Below are the code and all the weights of a small trained network. Each question names an input and a target symbol and asks about switching units off, where a switched-off unit gives its printed mean instead of its output.

import numpy as np


def w(rows, s, z=0):
    codes = np.array(rows[::2]) - 128.0
    scale = np.full(codes.shape[1], s)
    scale[-1] = z or s
    return codes * scale


def norm(h):
    return h / np.sqrt((h * h).mean(-1, keepdims=True) + 1e-5)


def softmax(a):
    e = np.exp(a - a.max(-1, keepdims=True))
    return e / e.sum(-1, keepdims=True)


def log_softmax(a):
    a = a - a.max(-1, keepdims=True)
    return a - np.log(np.exp(a).sum(-1, keepdims=True))


def net(x, mask):
    ids = ['Λβεζμστ'.index(c) for c in x.split()]
    T = len(ids)
    res = E[ids] + P[:T]
    u = 0
    for l in range(3):
        r = norm(res)
        for j in range(3):
            rows = slice(2 * j, 2 * j + 2)
            q, k, v = (r @ M[l][rows].T for M in (Q, K, V))
            z = softmax(np.where(np.tri(T) > 0, q @ k.T / 2**0.5, -1e9)) @ v
            o = O[l][rows]
            res = res + np.where(mask[u + j], z, o[:, -1]) @ o[:, :-1]
        u += 3
    return log_softmax(norm(res)[-1] @ U[:, :-1].T + U[:, -1])


Q, K, V, O = {}, {}, {}, {}
E = w([
[142,121,136,150,121,165,141,141,2,168],'Λ',
[47,127,184,149,104,36,159,49,111,160],'β',
[195,58,188,99,205,100,140,192,119,124],'ε',
[134,156,69,79,141,85,138,118,59,71],'ζ',
[91,189,139,149,140,165,39,180,102,109],'μ',
[205,161,130,156,95,107,65,69,116,158],'σ',
[100,91,73,193,174,105,74,118,55,150],'τ',
],0.0075)
P = w([
[164,210,4,17,185,164,7,188,45,187],'0',
[184,241,65,110,198,142,43,176,18,166],'1',
[173,226,97,106,173,110,59,179,21,149],'2',
[153,198,120,124,148,112,84,176,48,141],'3',
[140,171,140,135,128,101,94,163,55,140],'4',
[130,151,158,138,117,105,112,155,68,122],'5',
[121,137,177,145,100,105,123,145,81,103],'6',
[119,113,187,160,91,101,139,125,87,86],'7',
[119,94,202,181,72,100,153,114,97,65],'8',
[128,84,207,216,86,69,158,95,89,46],'9',
],0.003)
Q[0] = w([
[58,126,111,69,101,127,202,97,247,104],'0.h1',
[80,132,180,124,131,68,152,90,59,178],'0.h1',
[171,116,151,137,130,91,104,147,77,140],'0.h2',
[123,127,119,118,138,142,136,125,161,145],'0.h2',
[185,123,178,100,99,78,133,81,182,191],'0.h3',
[205,48,129,160,135,106,124,152,145,73],'0.h3',
],0.015)
K[0] = w([
[98,101,233,144,191,86,93,133,217,215],'0.h1',
[83,195,109,42,163,58,134,71,42,171],'0.h1',
[70,138,181,143,96,81,146,109,134,99],'0.h2',
[171,154,96,123,152,134,106,162,97,118],'0.h2',
[169,108,108,82,87,5,163,30,151,116],'0.h3',
[163,40,180,205,106,144,109,133,174,145],'0.h3',
],0.013)
V[0] = w([
[234,74,134,158,125,108,100,234,122,50],'0.h1',
[109,141,125,137,73,87,185,140,114,48],'0.h1',
[16,224,149,116,99,194,149,115,163,107],'0.h2',
[104,149,93,67,152,103,241,2,114,136],'0.h2',
[178,141,65,125,177,136,127,127,142,112],'0.h3',
[181,131,83,155,142,152,138,153,132,138],'0.h3',
],0.0065)
O[0] = w([
[197,193,37,146,148,165,157,176,179,104,240],'0.h1',
[202,124,120,186,125,81,77,152,73,60,251],'0.h1',
[87,185,151,204,153,106,238,106,116,140,197],'0.h2',
[72,147,107,190,46,132,135,252,177,160,27],'0.h2',
[172,120,129,106,153,158,126,143,183,119,178],'0.h3',
[150,116,113,124,125,172,116,152,161,129,160],'0.h3',
],0.0034,0.0018)
Q[1] = w([
[157,148,45,60,90,4,188,113,88,166],'1.h1',
[144,253,156,184,172,121,83,138,86,104],'1.h1',
[233,81,54,68,147,83,209,104,97,184],'1.h2',
[104,80,68,64,73,140,138,111,219,131],'1.h2',
[111,160,128,158,65,71,188,218,38,150],'1.h3',
[152,135,94,60,130,92,94,103,80,69],'1.h3',
],0.015)
K[1] = w([
[168,149,125,198,104,109,86,249,132,148],'1.h1',
[131,124,159,207,128,85,182,81,128,86],'1.h1',
[175,134,127,183,110,148,46,247,117,125],'1.h2',
[125,143,67,51,124,190,110,161,145,164],'1.h2',
[171,84,127,154,110,85,155,155,131,21],'1.h3',
[147,144,147,207,101,163,99,129,80,138],'1.h3',
],0.019)
V[1] = w([
[151,221,128,118,43,138,93,54,138,101],'1.h1',
[67,162,202,83,156,126,102,172,146,28],'1.h1',
[113,84,132,171,181,96,30,106,201,120],'1.h2',
[126,184,2,78,127,8,149,127,157,104],'1.h2',
[159,108,109,67,146,108,193,179,138,85],'1.h3',
[182,68,222,155,194,144,135,167,154,159],'1.h3',
],0.013)
O[1] = w([
[140,97,138,134,54,182,161,34,139,43,242],'1.h1',
[132,158,139,148,246,172,205,69,88,70,174],'1.h1',
[134,68,122,192,225,190,96,59,199,147,111],'1.h2',
[253,187,92,238,133,31,186,99,167,155,143],'1.h2',
[162,199,209,168,115,78,96,175,54,152,126],'1.h3',
[39,167,204,45,109,192,62,140,96,226,2],'1.h3',
],0.0047,0.0053)
Q[2] = w([
[245,180,167,59,101,165,111,100,165,83],'2.h1',
[107,250,125,85,168,135,204,130,144,154],'2.h1',
[64,174,61,113,132,45,64,87,200,48],'2.h2',
[189,115,186,62,206,119,136,213,182,84],'2.h2',
[112,114,74,198,101,69,189,119,13,185],'2.h3',
[138,102,132,170,125,132,53,102,181,226],'2.h3',
],0.014)
K[2] = w([
[173,174,84,18,135,249,98,129,163,116],'2.h1',
[177,215,159,45,180,139,207,168,177,128],'2.h1',
[149,51,46,200,159,222,141,66,77,87],'2.h2',
[240,108,209,75,222,147,114,172,137,113],'2.h2',
[135,174,30,240,107,179,146,232,83,131],'2.h3',
[177,188,61,89,181,155,25,123,198,205],'2.h3',
],0.012)
V[2] = w([
[140,125,76,94,91,159,137,144,140,98],'2.h1',
[161,151,214,99,98,65,167,104,155,120],'2.h1',
[125,8,194,54,125,68,154,127,163,71],'2.h2',
[162,119,190,222,127,144,192,62,127,159],'2.h2',
[125,146,175,91,133,67,113,38,84,153],'2.h3',
[61,228,137,171,123,154,25,143,169,106],'2.h3',
],0.011)
O[2] = w([
[156,171,181,112,116,84,131,60,144,192,165],'2.h1',
[185,168,74,95,149,224,63,135,177,46,1],'2.h1',
[253,137,113,168,228,121,50,178,151,188,105],'2.h2',
[97,134,77,39,68,131,80,190,69,209,127],'2.h2',
[103,122,41,192,106,139,138,200,184,120,122],'2.h3',
[146,91,5,126,138,90,172,44,92,54,65],'2.h3',
],0.0036,0.005)
U = w([
[216,130,146,69,253,164,50,201,163,194,129],'Λ',
[45,26,37,183,170,30,92,105,136,217,5],'β',
[92,123,160,28,26,146,110,196,43,189,190],'ε',
[244,178,145,216,107,26,179,132,120,95,130],'ζ',
[45,129,67,167,111,183,156,206,247,107,90],'μ',
[198,86,123,107,22,156,46,46,222,116,73],'σ',
[80,109,118,100,200,195,161,18,105,35,159],'τ',
],0.0046,0.0017)

Each question gives the input, a string of symbols that net reads in full, and the target symbol t.
The units are the heads (2 rows each of Q, K, V and O). Each row of codes is followed by its name. A weight is (code - 128) times the scale printed after its matrix; where a second scale follows, it is the last column's (O and U).
mask holds one flag per head, layer by layer. A switched-off head (its flag False) gives its mean, the last column of its rows in O, instead of its output. The means were averaged over made-up inputs and are rounded, as every weight is.
A unit's drop is (log p(t) with every unit on - log p(t) with that unit switched off) / (log p(t) with every unit on - log p(t) with every unit switched off).
The circuit of an input: a set's keep is (log p(t) with only the set's units on - log p(t) with every unit switched off) / (log p(t) with every unit on - log p(t) with every unit switched off). Starting from all 9 units, units are removed one at a time, each time the one whose removal leaves the highest keep (on an exact tie, the one counted first), for as long as the keep stays at least 0.8.
circuit, biggest first: the units of the circuit, biggest drop first
unit that matters most: the unit with the biggest drop
which heads matter: for each layer, one digit per head in row order, 1 if its drop is at least 0.15 and else 0, layers parted by /
drop when u is switched off: that unit's drop, to one decimal
input ε Λ μ μ τ ε, target ε: which heads matter => 100 / 011 / 001
input ε ζ σ ζ ζ μ ζ, target τ: unit that matters most => 1.h1
input ζ ζ μ μ σ μ, target σ: which heads matter => 000 / 100 / 000
input μ ζ τ μ ε β Λ μ ε, target ε: which heads matter => 010 / 001 / 000
input μ Λ Λ ζ ε μ ζ, target Λ: which heads matter => 010 / 100 / 000
input μ β σ Λ, target Λ: which heads matter => 100 / 001 / 011
input Λ ζ μ μ ζ μ ε μ, target Λ: circuit, biggest first => (0.h2 1.h1 2.h2)
input Λ μ ζ Λ Λ Λ Λ ε ζ, target ε: which heads matter => 010 / 000 / 000
input β Λ μ Λ β, target ε: which heads matter => 111 / 000 / 001
input μ μ ε, target Λ: circuit, biggest first => (2.h2 2.h3)
input ζ μ ζ Λ μ Λ ζ, target ε: which heads matter => 010 / 100 / 000
input μ σ Λ μ, target σ: which heads matter => 010 / 100 / 000
input σ μ Λ β, target β: circuit, biggest first => (0.h1 1.h3 0.h2 2.h2)
input ε μ μ ε, target τ: circuit, biggest first => (0.h2 1.h3)
input μ ζ ε ζ, target Λ: unit that matters most => 1.h1
input μ μ μ Λ, target ε: which heads matter => 100 / 000 / 000
input ζ ε ε μ μ, target τ: which heads matter => 010 / 000 / 000
input β ε μ ε Λ μ, target ε: which heads matter => 000 / 001 / 000
input ε μ Λ μ ε, target τ: circuit, biggest first => (1.h3 0.h2)
input ζ σ τ Λ μ μ μ ζ, target σ: circuit, biggest first => (0.h2 1.h1)
input β μ ζ ζ μ ε μ ε τ τ, target ε: which heads matter => 010 / 001 / 000
input Λ Λ β μ μ ε τ, target ε: unit that matters most => 1.h3
input μ Λ μ σ μ μ μ Λ, target τ: circuit, biggest first => (0.h2 1.h2)
input μ β Λ, target Λ: drop when 2.h3 is switched off => 0.3
input μ μ ζ τ μ μ μ ζ ε, target Λ: drop when 0.h1 is switched off => 0.2
